[-3, 0, 0, -6, -3, -22, -2, -9, -5, -22, -6, 2, -5, -6, 9, -6, 15, 2, -13, -8, -11, -1, 6, 12, 10, 6, -22, -14, -1, -7, -20, 2, 3, -17, 3, -4, -7, -17]	D & q318
[-2, -4, -10, -5, -1, -12, -7, -3, -6, -30, 7, 3, -5, -9, 12, -13, 12, -2, -2, 8, 2, 1, -6, 9, -3, -5, -15, -8, -7, 14, 22, 13, 0, -24, -3, 18, 2, 5]	M & Q19
[-14, 4, 0, 6, 3, -2, -12, 9, -17, 23, -11, 27, -28, -7, 10, -35, 15, -5, 10, -20, 6, 11, -20, -29, 13, -31, -56, -20, -8, -29, -36, 8, 32, 0, -4, 28, 6, -14]	K & q318
[-6, 11, 5, -3, -9, -5, -9, -4, -13, -29, -7, -2, -10, -7, 4, -22, 1, 9, -20, -27, -7, -1, -12, -4, 14, -20, -22, -9, 4, -16, -29, 10, 6, 0, 0, -14, 3, -12]	X & Q19
[6, 1, -6, 0, 1, -14, -30, -14, -1, -9, 2, 5, -21, 1, 6, -7, 12, -1, -24, -21, 2, -7, -4, -20, 28, 5, -34, -19, -3, -27, -51, -2, 23, -18, -4, -14, 1, -24]	X & q318
[12, -7, -11, -2, -3, -9, -8, -20, 6, -18, 16, 5, 10, 16, 6, 1, 20, -8, 2, 27, 7, 2, 12, 2, 25, 27, 0, -14, -6, -5, 18, 5, 6, -20, -8, 18, -2, 10]	K & q318
[10, -2, -5, -2, -2, -14, -11, -16, -1, -14, -1, 2, -8, 0, 8, 4, 10, -3, -19, -5, -3, -8, -3, 3, -2, -12, -6, -11, -1, -3, -16, -4, 18, -23, -1, -8, 3, -17]	M & q318
[19, -4, -18, -1, -11, -11, 13, -8, -5, -8, 2, 0, 1, -8, 3, 12, 9, 0, -1, -8, -12, 0, -19, 12, -15, -17, 10, -5, 8, 6, 13, -5, -10, -9, -3, -21, -6, -18]	M & Q19
[2, 13, 6, -5, 1, -22, -26, -9, -12, -47, -7, -1, -7, -1, 7, -25, 15, -2, -30, -13, -3, -4, 1, -13, 20, 9, -37, -7, -2, -22, -52, 0, 22, -22, -3, -8, 0, -5]	X & Q19
[28, 13, -5, -2, 1, -21, -19, -22, 0, -75, 13, -4, 7, 7, 10, -10, 9, -8, -25, 29, 2, -2, -3, 7, -3, 43, 3, 5, -8, 21, 14, -2, 11, -39, 2, -8, -7, 14]	M & Q19
[-24, -21, 4, -10, -4, -4, 9, 2, -9, 51, -24, 5, -26, -9, 10, -9, 7, 6, -5, -54, 4, -4, -2, -5, 10, -73, -43, -23, -12, -8, -21, 21, -3, 4, 1, 26, 16, -31]	D & q318
[-6, 4, 4, 0, -4, -12, -13, -9, -3, -12, -2, 14, -17, -1, 6, -19, 15, 1, -10, -10, -1, -1, 0, -18, 29, 6, -35, -14, -7, -18, -39, 5, 18, -13, -4, 9, 1, -4]	K & q318
[19, -6, -19, -6, -3, -15, 19, -4, 3, -26, 9, -1, -9, -19, 9, 7, 2, -9, 4, 20, -4, 2, -7, 22, -37, -12, 5, -6, 4, 39, 46, 4, -5, -30, 3, 5, 5, -7]	D & Q19
[21, 0, -10, 5, -7, -13, -14, -15, 3, -46, 9, -3, -7, 2, 8, 1, 8, 1, -15, 11, -5, -1, -15, 10, -2, -9, 2, 2, -1, 6, -3, 1, 4, -14, 0, -20, -1, -16]	M & Q19
[-10, 2, 7, -10, 2, -14, -10, -2, -4, -17, -8, 2, -3, 1, 8, -18, 6, -5, -12, -1, 6, -4, 28, -1, 19, 9, -26, -8, -13, -3, 1, 5, 10, -21, 0, 22, 3, 5]	D & q318
[30, -1, -23, 10, -5, 0, 0, -5, 8, -38, 23, 3, -12, -8, 2, 13, 7, -9, 13, 44, -4, -1, -17, 0, -25, 6, 23, -6, 10, 29, 42, 3, 3, -20, 1, -16, 5, 10]	K & Q19
[3, -4, -15, 5, -16, 5, -2, -3, 3, -8, 14, -16, -11, 2, -5, 4, 8, 3, 0, 2, 3, 2, -5, 1, 6, 13, 4, 0, 11, 9, 6, 12, -19, -1, 4, -14, 4, 8]	X & Q19
[11, 1, -22, 2, -18, -17, 1, -5, -6, -55, 9, 10, -14, -6, 9, -17, 13, -2, 3, 10, -6, 6, -15, 9, 2, 12, -17, -5, 2, 14, 18, 12, 7, -23, -4, 3, -2, 7]	X & q318
[21, 21, 7, -3, 5, -17, -19, -12, -2, -57, -5, -4, 20, -1, 6, -10, -10, -6, -24, 11, -12, -5, -9, 3, -8, 24, 1, 15, 5, -5, -18, -15, 18, -19, -3, -17, -9, -4]	X & Q19
[4, 10, -6, 1, -3, -19, -12, -7, -6, -14, -4, 9, -19, -10, 10, -11, 2, -7, -15, -15, -2, 2, -19, -12, 3, 0, -28, -3, -1, -13, -34, -3, 30, -16, 1, -7, 0, -16]	M & Q19
[5, -4, -11, 4, -3, -8, -4, -7, -3, -4, 6, 2, -12, 1, 11, -11, 0, -5, -7, -4, 6, 2, -16, -6, 3, 11, -20, -4, -10, 9, -3, 11, 11, -17, 3, 3, 2, -3]	X & Q19
[32, 8, -10, 1, 3, -32, -17, -28, 3, -61, 3, 9, 2, 7, 9, 9, 10, -14, -19, 16, -10, 0, -2, 3, 9, 43, -4, -6, -2, -4, -11, -8, 21, -44, -1, -12, -10, -6]	K & q318
[8, 2, 3, -4, 1, -13, -1, -8, -2, -31, -5, -1, 6, -6, 10, -7, 8, 7, -8, 7, -4, -4, 9, 11, -6, -15, 4, -8, 1, 4, 4, -2, 6, -14, -6, 11, -4, -8]	D & q318

[-1, -7, 2, 2, -9, 8, 3, 37, 21, -14, 0, -1, -7, -11, -3, 4, -7, -8, 0, 2, 8, 8, 14, -5, 5, -6, 5, 6, 0, -23, -5, 5, 9, 1, 14, 5, -11, -1]	Q184 & q999
[3, 1, -11, 12, 12, -1, 4, 4, -21, 3, 4, 3, -5, 4, 0, 11, 20, 3, -2, 3, 0, 21, 4, 8, -9, 2, -15, -7, 6, -5, -2, 4, 1, -2, 29, -9, -14, -8]	Q184 & Q936
[3, -2, 5, -1, 11, 10, 30, 12, -10, -9, -2, 10, -3, 3, 8, -9, -17, 1, -9, -2, -6, 1, 4, -2, -2, -4, 0, 7, -14, 1, -1, 12, 3, 0, 17, -3, -9, 5]	Q184 & q782
[11, -2, 6, 1, 5, -8, 20, 14, -24, 5, 9, -24, -3, -2, 1, 10, 10, -4, -1, -6, 1, 20, 17, 6, -17, -8, -13, 0, -35, 3, -15, 19, -2, -26, 27, -9, -13, -11]	Q184 & q251
[8, 4, -4, 3, 10, -2, 21, 11, 4, -4, 5, 6, 1, 11, 9, -5, 11, 12, 6, 7, -9, 1, -10, 0, -10, 5, -9, -1, -10, 13, 7, 6, 4, -18, 28, 10, 10, 3]	q322 & q782
[5, -8, -4, 1, -2, -4, 11, 13, -9, 3, 7, -17, 0, -9, 0, 11, 1, -28, -1, -2, -3, 18, 9, 8, -10, 3, -7, -3, -14, -14, -4, 7, 9, -6, 24, -3, -9, -2]	Q184 & q999
[15, 7, -6, 15, -5, 18, 29, 5, 13, -35, -13, 18, -19, -5, 11, -16, -31, 15, 3, 9, -9, -16, -12, -13, 4, 14, 6, 7, 2, 4, -3, 6, -1, 14, 59, 9, 11, 8]	Q184 & q782
[1, -1, 0, 3, 1, -6, 5, 28, -24, 4, 2, -7, -1, 7, 3, 8, 3, -11, -5, 2, -1, 21, 11, 0, -9, 2, -5, 5, -9, -25, -7, 8, -4, -1, 19, 3, -17, -5]	Q184 & Q936
[5, 1, 1, 1, 1, 9, 13, -4, -6, -10, -6, 0, -10, -3, 2, -11, -7, 0, -7, 10, -19, -7, 0, -9, -11, -1, 1, -5, -17, 16, -3, 7, -5, -2, 25, 4, -3, -8]	Q184 & q782
[3, 3, -15, 15, 1, 1, -3, 17, -27, -12, -8, 18, 2, 3, 3, 13, 6, 9, 5, 13, 4, 3, -21, -10, 5, 14, -10, -1, 36, -24, 9, -7, 5, -2, 11, -1, 0, 1]	q515 & Q945
[18, 7, 8, 21, -4, -1, 4, 15, 16, -15, 5, -2, -1, -5, 5, 4, 35, -3, 10, 13, 0, 17, -4, -1, -17, 12, -12, -3, -3, -7, -1, 7, 3, -5, 29, 0, 6, 4]	q322 & q999
[-12, -7, 13, -2, 10, -5, 15, 34, -13, 9, 10, 4, 4, 14, -5, 0, 26, -17, -2, -8, -8, 5, -4, -2, -15, 4, 2, 9, -36, -6, -5, 12, 5, -26, 25, -2, 4, 5]	q322 & Q945
